[-15  63 -60  -9 -47   7 -16 -23 -27 -58 -19   6  17 -58  19 -57  61 -69
 -50  22  13 -57  77  27  42 -19  -9  -4  59  41 -29  17  -7  41  -5 -35
  35] : 0
[  0  11 -16  -4 -40  11  -7   5 -17 -75  12   0  11 -37  17 -40  63 -45
 -37  -2 -16 -25  88  22  70 -12  14  -9   9  55  -2 -10  22  77  15   0
 -18] : 3
[ 17  30 -35  -1 -46  11 -30 -11 -25 -81  -7  -3  10 -35  18 -40  35 -55
 -39   9   2 -45  78  35  43 -18  -2 -13  44  47   2 -12   5  55   2 -14
  -5] : 2
[-12  65 -55  -8 -56   4 -22 -23 -29 -36 -19   4  24 -48  18 -68  53 -63
 -50  24  15 -57  84  28  32 -21 -25  -9  68  36 -34  32  -9  37  -8 -47
  52] : 0
[ 15  15 -39 -17 -51  34  -5 -14 -36 -59   3  25  18 -34  18 -59  49 -52
 -44  -9   0 -44  82   8  57 -23 -35  23  -4  69 -15  20  14  63  12   1
  24] : 10
[  1  17 -16  -1 -47   8 -14   4 -18 -79  -3  -2   9 -40  20 -36  69 -51
 -31   0 -19 -37  87  31  66 -15  10 -11  26  53  -3  -8  23  72  10  -3
  -7] : 3
[ 83  14 -39 -26 -18 -42  13  45 -35 -18   5  36   7 -52  56   2  21 -31
 -45   9  34  -9  50 -22   6  -7 -61   4  40  27 -11 -23  67  44  -4 -23
  17] : 1
[ 73   7 -25 -28  -6 -45   4  48 -26 -43 -25  46   6 -56  68   9   7 -31
 -58  32  29 -12  43 -26   2 -10 -51   4  40  28  -3 -43  51  48 -23 -25
  14] : 0
[ 24   4 -43 -38 -35  21  32  -6 -27 -65   7  31  21 -43   8 -52  49 -50
 -50 -16  12 -40  81   4  77 -12 -12   6  14  65 -21   6  24  67  19 -11
   8] : 1
[  3  14 -12 -10 -43  11  -3   2 -26 -59  17   3  25 -28  21 -49  62 -51
 -44   4  -2 -33  90  16  67 -19   1 -14  15  41  -4   1  17  71  12  -5
   2] : 3
[ 83  -8 -39 -19 -14 -10 -25  49 -20 -59 -11  54 -46  -7  45  15  18  23
 -29   8  72  22  41  -9  20   0 -34 -12  40  20  21 -24  49  70  -9  14
  28] : 4
[  2  11 -16   0 -40  10 -11   3 -15 -73  12  -5  20 -33  16 -40  58 -42
 -31  -2 -21 -25  85  27  63 -15   8 -10  19  48 -10  -5  22  68  15  -2
 -11] : 3
[  2  58 -47   0 -46  -7 -21 -10 -34 -67  -1   8  27 -37  18 -46  64 -54
 -39  12  26 -45  93  18  36 -15 -18   1  41  52   3  10   1  64   4  -9
  38] : 10
[ 11  49 -60  -6 -45   3 -33 -11 -44 -46  11  -2  20 -21   4 -52  45 -49
 -53  33  46 -36  82   9  26 -15 -23 -19  64  46  -3  14  -9  48   5 -34
  35] : 2
[ 35   6 -44 -32 -39  46  -1 -12 -29 -52  -5  22  14 -31   3 -51  38 -47
 -57   7  14 -50  76 -10  57 -18 -30   6  25  66 -17  16   9  62   9 -11
   4] : 2
[  1  43 -49   9 -50   5  -4  -5 -25 -50  13   1  38 -49  17 -56  65 -41
 -57   8  40 -33  95   7  30  -7 -10 -18  39  41 -13  32   3  76 -15 -21
  17] : 7
[  8  20 -55 -20 -34  39  -4  -9 -43 -60  -5  16   1 -39  13 -47  37 -61
 -49   3   7 -49  59  18  61 -11 -32   0  20  52 -17  -3   0  53   6  -9
   8] : 2
[  7  16 -39 -24 -49  48   6 -12 -28 -75   2  19  27 -39  14 -47  40 -49
 -52  -7  -4 -51  86   5  71 -13 -19   5  12  54 -12  34  21  55  10  -2
  -2] : 6
[ -6  52 -54   8 -55  -1  -8  -4 -34 -48   3  -1  39 -47  21 -60  62 -51
 -55  11  38 -40  89  15  27 -10  -6 -27  45  33 -11  36  -4  61 -20 -32
  29] : 7
[ 77  21 -33 -43 -28 -39  -5  41 -48  -7  16  30 -23  -8  23  -4  33  -9
 -31  22  95   7  39 -34  18 -17 -52 -26  33  28  23   9  70  31  22  -8
  36] : 1
[ 83 -17 -30 -18 -23 -17   4  52 -25 -56   1  54 -32 -16  56  12   4  -2
 -48  13  66  23  42 -21  25   4 -50 -10  34  34  13 -34  63  58 -12  11
  22] : 9
[ 66  21 -27 -44 -26 -45  15  45 -52 -32  10  34 -26 -15  25  11  32 -17
 -22  19  75   0  32 -23  38 -16 -39 -30  22  27  43 -13  67  40  23  -3
  17] : 1
[ 74   5 -31 -19 -22 -19  -6  36 -59 -10  14  37 -25 -19  37  -9  47 -13
 -50  32 110   6  43 -38  13 -16 -49 -26  11  34  40   7  65  49  -5   0
  22] : 7
[ 18  -1 -37 -29 -39  51   8 -10 -26 -29   9  23  20 -23   7 -56  65 -48
 -48  -2  -1 -52  88  -6  72 -21 -35  15  10  60 -33  30  30  81  17   4
  14] : 3
[ 66  11 -37 -22 -23 -12   9  40 -56 -29  14  27 -23 -24  37  -4  39 -17
 -41  18  95   5  35 -34  16 -13 -46 -24   6  23  26   4  61  51   1  13
  13] : 7
[ -18   37  -27   -3  -49  -13  -11   -5  -41 -100  -16    7    1  -47
   41  -37   43  -69  -42    0   10  -27   61   33   70  -15   25  -29
    9   29   24  -16   -1   58   10  -17  -16] : 5
[ 87 -13 -32 -26  -8 -24 -12  61 -48 -72 -16  50 -60  -6  48  23 -16 -14
 -28   3  68  30  11   4  26   0 -41 -20  44  15  29 -53  32  52 -14  15
  11] : 2
[ -3  52 -61   7 -54  19   0 -11 -32 -58  -3   3  23 -48  22 -56  66 -60
 -46  -2  40 -54  86  26  39 -10 -11 -22  37  38 -19  33   1  73 -14 -12
  25] : 7
[ 62   1 -16 -32 -17 -26 -15  45 -54  -3  29  22 -23   6  24  -3  43 -14
 -33  38  83  15  43 -40  30 -22 -46 -21  24  20  40  -9  71  40  25  11
  20] : 3
[ -2  26 -11  -6 -54  -8  -9  -9 -20 -89  -7   7  17 -50  23 -44  44 -45
 -46  14  -7 -21  84  35  65 -18  27 -24  37  55  11 -20   0  54   0 -36
  -4] : 0
[ 19   9 -37 -27 -43  62  16 -22 -26 -58   2  21  36 -31   8 -57  41 -39
 -57  -3   9 -39  85 -14  63 -15 -25   6  14  63 -19  30  25  52  17 -10
   6] : 6
[ 77 -15 -40 -20  -7 -33  -8  45 -42 -60  -9  56 -40 -17  59  17   0 -13
 -37   4  72  31  26 -18  30  -6 -41 -11  26  22  18 -28  54  64  -2  14
  -3] : 5
[ 89 -18 -22 -19 -16 -25   4  54 -18 -52  -4  61 -26  -9  57  17   7   4
 -50  16  75  18  45 -23  22   1 -46 -19  36  30  19 -25  61  59 -19  14
  27] : 9
[ 60  26 -42 -34 -21  -3 -27  30 -40 -23   4  31 -19  -6  29   4  49  -5
 -31  38  81 -18  46 -34  18 -23 -52 -19  32  12  40   8  56  41  20   7
  41] : 4
[ 66  12 -35 -26 -35 -27 -30  29 -60 -19   5  13 -34  -7  36   8  41 -25
 -47  19  78 -12  28 -33  23 -10 -37 -16  34  16  41  10  48  27   7   5
  13] : 8
[ 66  10 -18 -13 -23 -36  -2  43 -36 -59   0  28  19 -41  62  18   2 -21
 -41  22  23   4  47 -16   7  -4 -49  -4  40  19  25 -42  61  46 -15 -14
  -7] : 6
[ -2  50 -61   0 -44  10 -26  -9 -43 -57  -2  -5   9 -26   9 -47  41 -54
 -42  18  31 -40  68  31  36  -9 -19 -22  57  41 -11   4 -11  50  -1 -24
  30] : 2
[ 66  21 -47 -17 -30 -20 -15  46 -25 -39 -14  33   1 -49  61   3  28  -9
 -46  26  29 -14  52 -25   2  -8 -53   2  37  11   8 -23  50  58 -15 -20
  22] : 4
[ 92 -12 -20 -22 -12 -32 -20  52 -41 -63  -3  62 -41   2  50   9  -2  -9
 -27  -5  73  32  34  -6  18 -10 -46   2  31  26  30 -32  44  59 -12  25
  35] : 10
[ 57  16 -23 -31 -31 -25 -10  47 -52 -50   0  28 -21  -9  27   4  15  -7
 -33  31  80  14  34 -36  23 -15 -37 -33  25  28  55  -2  63  23  15  -3
  19] : 6
[ 25   0 -60 -22 -51  47  -4 -18 -30 -40  12   7  20 -28  11 -59  47 -51
 -71  -8  18 -50  74 -23  58  -6 -20  25  13  56 -29  29  16  56  17  -4
   4] : 8
[ 67   8 -18 -26  -7 -47  -8  43 -28 -42 -12  43  -9 -55  61   4  11 -27
 -58  33  30  11  41 -22   6 -10 -38   2  38  21  11 -44  45  33 -18 -29
   1] : 0
[ 83 -27 -19 -18 -23 -20   4  54 -19 -55   2  59 -26 -10  55  13   1   8
 -50   9  61  30  44 -22  27   0 -45 -16  32  37  19 -25  60  62 -18  12
  19] : 9
[ 31   5 -58 -26 -31  55  -6 -21 -33 -40   7  24  24 -27  12 -54  39 -63
 -58   9  13 -77  86   2  56 -24 -49  16  17  66 -29  23  18  61  12  -1
  12] : 2
[ 10  13 -52 -23 -43  45   6 -28 -30 -44 -16  27  15 -42  21 -54  47 -52
 -54  -3   5 -43  67  -9  66 -18 -29  12   4  54 -26  27  16  65  18 -15
  -4] : 5
[-18  57 -56   4 -60   1 -15  -8 -28 -49  -4  -2  24 -43  17 -57  61 -49
 -62  25  30 -42  88  10  35  -4 -20 -17  64  44 -12  27   8  44  -7 -30
  48] : 9
[103 -17 -27 -27  -7 -30 -10  54 -40 -53   7  69 -23   8  48   4  -2  -1
 -41   7  87  27  45 -28  15 -10 -59   3  19  38  22 -29  53  70  -5  21
  41] : 10
[ 52   7 -27 -26 -26 -18  -6  43 -63  -3  22  24 -34  -5  33  -6  47 -21
 -29  33  70  10  36 -24  39 -17 -49 -24  11  24  36 -18  66  42  23   5
  18] : 3
[ 15  19 -16   8 -42  -7 -19  -2 -26 -96   7  13  31 -26  23 -33  48 -41
 -31   7   2 -25  86  24  44 -22   4  -5   8  74  20 -21  14  67  12  -8
  17] : 10
[  1  30 -30  -5 -51  -3 -25 -15 -36 -76  -4   9  15 -34  35 -48  46 -54
 -49   9  16 -28  80  16  52 -21  -3 -17  18  40   2  12  12  59  15 -24
  -1] : 5
[ 33   5 -49 -28 -31  45  -2 -18 -34 -35  11  23  24 -20   1 -54  38 -45
 -62  17  28 -47  81 -12  54 -19 -40   5  26  67 -15  11  11  63  13 -16
  13] : 2
[ -8  49 -60  14 -69 -16 -37  -9 -38 -48   2 -25  21 -26  18 -56  50 -57
 -51  10  30 -42  74  20  30  -3   4 -19  63  32  -5  20 -10  35  -1 -37
  30] : 8
[ 81   2 -35  -6 -22 -50 -24  45 -37 -26   3  19   4 -34  61   7  15 -29
 -64  24  42  -5  34 -38  -4  -3 -47   2  34  19  13 -31  56  38 -16 -21
   2] : 8
[ 26   8 -37 -23 -40  36   0 -23 -32 -49  10  29  34 -33   8 -61  53 -46
 -55   1   4 -42  91 -13  58 -25 -32  30   4  77  -8  18  18  65  15  -6
  15] : 10
[  1  18 -62 -21 -38  39   8 -22 -28 -54  -7  27  11 -51  26 -54  48 -54
 -56  -7   4 -45  69  -6  67 -17 -30  13 -13  54 -33  34  18  70  18  -1
 -14] : 5
[ 14  18 -42 -24 -57  55  19 -20 -11 -44 -15  27  23 -36  22 -58  49 -45
 -65   4   3 -55  82 -10  59 -11 -30   3  18  65 -25  25  23  61   4 -17
  20] : 9
[ 73 -16 -44  -9  -7 -24 -19  38 -37 -40   0  50 -44 -21  56  17   2  -4
 -32   2  62  36  29 -10  21   1 -51  -1  26  21   4 -23  56  56   1  13
  -6] : 5
[ 73  12 -14 -43 -25 -54   0  40 -56 -28  17  37 -27 -15  28   7  38 -18
 -31  25  84  16  39 -24  37 -20 -30 -32  38  28  59 -18  63  35  15 -11
  16] : 1
[ 43  23 -39 -19 -22 -35 -19  33 -63 -27   5  30 -44 -20  46   1  22 -27
 -34  27  81  24  14 -21  29 -15 -41 -31   3   8  44 -13  51  24  23  -4
   2] : 5
[112 -31 -22 -27  -3 -28 -22  58 -40 -40  -2  61 -43  14  34  24  -9   9
 -41  22  89  29  40 -27  13  -8 -50 -19  50  37  37 -29  46  62 -10   7
  22] : 2
[  8  23 -42 -23 -57  55  28 -15 -12 -62 -31  26  13 -49  31 -46  49 -57
 -54  -7 -17 -66  69   6  68 -12 -23  -1  12  59 -20  18  21  59  -1  -7
  11] : 9
[-10  60 -51 -17 -50  -4 -16 -16 -22 -52 -13   8  27 -48  16 -60  54 -56
 -56  24  21 -47  94  15  41 -15  -7 -11  67  39 -16  23  -8  49  -3 -37
  32] : 0
[-14  58 -57   5 -61   7 -11 -12 -23 -53  -4   1  26 -44  23 -56  64 -57
 -58  26  27 -54  89  13  36 -10 -17 -16  53  47 -12  25   9  47  -5 -27
  44] : 9
[ -17   30  -16   -1  -59    2    3    3  -19 -114  -19    5    9  -57
   44  -37   51  -60  -50    1  -16  -30   71   35   66   -9   23  -28
   17   46   22  -23    8   45   -2  -14   -4] : 9
[ 75  11 -22 -24 -28 -25 -11  45 -54 -27  25  26 -13  -9  23  -9  30  -6
 -43  29 103  25  39 -46  10 -23 -48 -29  26  13  39  11  62  51   1  -1
  25] : 7
[  7  10 -57 -23 -33  38   7 -20 -33 -54  -2  32  20 -43  27 -49  51 -49
 -59  -1  13 -45  78  -8  67 -16 -35   9 -11  57 -33  33  20  67  24  -4
  -5] : 5
[ 86 -15 -28 -33  -2 -24  -6  42 -21 -63 -23  67 -44 -20  55  15  -5  -9
 -34   5  56  18  29   1  25  -9 -42  -3  46  25  -1 -35  45  57 -20  11
  19] : 0
[ 89 -24 -31 -22   0 -42 -13  42 -42 -48   8  61 -27  -7  48  13   7   4
 -49  22  89  39  41 -37  27  -9 -42 -12  25  30  28 -23  59  64   4   4
  -1] : 5
[ 20   7 -44 -46 -34  37  14 -17  -9 -50  -3  31  21 -55   2 -65  48 -41
 -74  11  12 -33  88 -27  62 -14 -11  23  23  70 -33  21   8  57  10 -23
  -1] : 0
[ 59  12 -24   4 -34 -34  -7  45 -28 -33  -9  25   3 -57  74  10  17 -25
 -54  28   8  -3  46 -18  -5  -2 -58   3  37  27   8 -38  69  37 -23 -22
   9] : 9
[ 72 -18 -22 -16 -15 -15   8  53 -37 -84  -7  52 -26  -8  52  32 -10   3
 -22  -7  51  32  32   4  41   5 -31 -21  36  26  37 -39  53  60 -10  23
  -1] : 6
[-25  69 -54   5 -71  13 -11 -12 -23 -68 -20  -7  12 -54  31 -51  66 -64
 -48   9   5 -58  79  34  43  -7 -14 -22  53  32 -20  29  -1  44 -10 -21
  39] : 9
[ 92 -31 -37 -17  -8 -12  14  63 -36 -54   5  61 -27 -22  54   7   0   2
 -47  -7  83  37  32 -25  17   4 -48  -5  17  27   4 -26  56  80 -26  20
  12] : 7
[ 58  19 -29 -43 -17 -29 -15  38 -48 -22   7  33 -13 -10  20  -9  15 -14
 -40  48  78  12  31 -43  16 -28 -56 -18  39  24  25  -7  57  22  19 -17
  41] : 0
[-20  55 -49   8 -66   3 -15  -8 -24 -50  -6  -3  29 -53  25 -58  60 -54
 -61  23   9 -45  84  13  32 -10 -14 -17  52  41 -14  29   2  35 -12 -37
  40] : 9
[ 31  16 -24 -16 -41  -9   3 -10 -20 -76  17  14  35 -42  12 -39  57 -41
 -45   3   4 -33 101  12  60 -18   9  -8  28  76   2  -1  36  71  19 -27
  -7] : 1
[ 18  16 -46 -36 -40  35  -3 -14 -19 -53 -16  34  22 -49  16 -59  52 -51
 -66  14   8 -55  89  -9  55 -24 -30  17  29  69 -37  32  18  56   5 -22
  25] : 0
[ 57  12 -23 -36 -29 -27 -18  47 -42 -52 -10  40 -47 -11  44  12  45   7
 -34  32  91   6  33 -24  35  -9 -15 -38  18  17  70 -21  42  51   1   7
  19] : 4
